Here is a tiny trained network, its code and every weight. The questions are about switching its units off for an input and a target symbol, where a switched-off unit gives its printed mean instead of its output.

import numpy as np


def w(rows, s, z=0):
    codes = np.array(rows[::2]) - 128.0
    scale = np.full(codes.shape[1], s)
    scale[-1] = z or s
    return codes * scale


def f(y):
    return y / 2 * (1 + np.tanh(0.7978845608 * (y + 0.044715 * y**3)))


def softmax(a):
    e = np.exp(a - a.max(-1, keepdims=True))
    return e / e.sum(-1, keepdims=True)


def log_softmax(a):
    a = a - a.max(-1, keepdims=True)
    return a - np.log(np.exp(a).sum(-1, keepdims=True))


def net(x, mask):
    ids = ['αβγζηθλπτφψω'.index(c) for c in x.split()]
    T = len(ids)
    res = E[ids] + P[:T]
    q, k, v = (res @ M[0].T for M in (Q, K, V))
    z = softmax(np.where(np.tri(T) > 0, q @ k.T / 4**0.5, -1e9)) @ v
    res = res + np.where(mask[0], z, O[0][:, -1]) @ O[0][:, :-1]
    y = f(res @ A[0][:, :-1].T + A[0][:, -1])
    res = res + np.where(mask[1:17], y, B[0][:, -1]) @ B[0][:, :-1]
    return log_softmax(res[-1] @ U[:, :-1].T + U[:, -1])


Q, K, V, O, A, B = {}, {}, {}, {}, {}, {}
E = w([
[120,153,166],'α',
[190,135,142],'β',
[90,159,201],'γ',
[126,166,250],'ζ',
[182,161,206],'η',
[194,78,154],'θ',
[129,148,81],'λ',
[72,89,97],'π',
[105,163,48],'τ',
[185,181,128],'φ',
[200,120,119],'ψ',
[181,115,156],'ω',
],0.02)
P = w([
[112,246,8],'0',
[125,233,3],'1',
[129,222,48],'2',
[140,205,91],'3',
[140,190,92],'4',
[144,178,129],'5',
[144,171,147],'6',
[150,164,163],'7',
[159,139,169],'8',
[170,131,180],'9',
[167,118,198],'10',
[167,104,193],'11',
[158,97,206],'12',
[176,94,214],'13',
],0.0038)
Q[0] = w([
[113,87,95],'h1',
[138,109,118],'h1',
[130,162,88],'h1',
[3,72,165],'h1',
],0.018)
K[0] = w([
[156,179,90],'h1',
[117,139,93],'h1',
[105,142,162],'h1',
[166,255,191],'h1',
],0.015)
V[0] = w([
[126,149,128],'h1',
[119,156,157],'h1',
[255,238,87],'h1',
[76,139,148],'h1',
],0.0053)
O[0] = w([
[121,166,143,150],'h1',
[107,166,154,169],'h1',
[202,142,2,252],'h1',
[84,212,207,139],'h1',
],0.0066,0.0022)
A[0] = w([
[138,91,81,198],'n1',
[100,137,71,73],'n2',
[112,50,140,72],'n3',
[100,100,124,64],'n4',
[207,210,80,158],'n5',
[5,87,76,104],'n6',
[147,125,201,51],'n7',
[121,102,133,28],'n8',
[127,147,153,68],'n9',
[112,244,114,169],'n10',
[182,183,104,2],'n11',
[169,142,120,87],'n12',
[143,67,65,169],'n13',
[67,132,20,36],'n14',
[56,99,173,162],'n15',
[32,179,62,200],'n16',
],0.012,0.0044)
B[0] = w([
[94,71,168,175],'n1',
[122,158,59,147],'n2',
[164,197,62,116],'n3',
[157,163,92,109],'n4',
[49,179,121,255],'n5',
[144,236,180,147],'n6',
[95,142,96,177],'n7',
[137,168,80,107],'n8',
[149,117,90,133],'n9',
[236,83,132,242],'n10',
[127,210,66,148],'n11',
[124,172,115,142],'n12',
[85,54,129,181],'n13',
[202,225,132,186],'n14',
[132,89,57,167],'n15',
[156,3,140,212],'n16',
],0.017,0.0072)
U = w([
[120,104,2,188],'α',
[135,222,93,53],'β',
[49,178,113,120],'γ',
[153,134,193,190],'ζ',
[19,127,71,78],'η',
[200,176,252,221],'θ',
[216,166,79,2],'λ',
[147,241,208,59],'π',
[140,139,166,6],'τ',
[50,55,139,190],'φ',
[160,55,162,8],'ψ',
[31,151,169,124],'ω',
],0.0091,0.0073)

Each question gives the input, a string of symbols that net reads in full, and the target symbol t.
The units are the heads (4 rows each of Q, K, V and O) and the neurons (one row each of A and B). Each row of codes is followed by its name. A weight is (code - 128) times the scale printed after its matrix; where a second scale follows, it is the last column's (O, A, B and U).
mask holds one flag per unit, heads first, then neurons. A switched-off unit (its flag False) gives its mean, the last column of its rows in O or B, instead of its output. The means were averaged over made-up inputs and are rounded, as every weight is.
A unit's drop is (log p(t) with every unit on - log p(t) with that unit switched off) / (log p(t) with every unit on - log p(t) with every unit switched off).
The circuit of an input: a set's keep is (log p(t) with only the set's units on - log p(t) with every unit switched off) / (log p(t) with every unit on - log p(t) with every unit switched off). Starting from the 12 units with the biggest drops (on a tie, the unit counted first), units are removed one at a time, each time the one whose removal leaves the highest keep (on an exact tie, the one counted first), for as long as the keep stays at least 0.8.
units of the circuit, in order: the units of the circuit, biggest drop first
top k neurons: the k neurons with the biggest drops, biggest first
drop when u is switched off: that unit's drop, to one decimal
input λ α γ λ η, target π: units of the circuit, in order	n16, n5, n13
input λ λ ψ λ ζ θ, target φ: units of the circuit, in order	n14, n10
input λ γ ψ, target η: units of the circuit, in order	n5, h1, n10
input γ λ γ λ λ λ ζ φ τ, target λ: units of the circuit, in order	n14
input η λ τ, target λ: top 4 neurons	n14, n16, n10, n6
input τ λ λ λ λ ψ φ γ ω λ α π, target θ: top 3 neurons	n6, n14, n5
input φ λ λ λ π θ γ γ ψ λ, target φ: top 2 neurons	n14, n6
input β λ π, target θ: top 2 neurons	n14, n6
input λ ψ θ, target φ: top 3 neurons	n13, n14, n1
input γ λ λ γ ω π ζ ψ τ, target θ: drop when n14 is switched off	0.5
input β θ γ γ β λ η η ψ ω π λ λ, target φ: drop when n14 is switched off	0.2
input θ λ β, target γ: drop when n5 is switched off	0.3
input λ π λ ω λ γ ω λ γ τ, target θ: drop when n15 is switched off	0.2
input λ ζ θ β γ η γ τ λ φ, target β: top neuron	n11
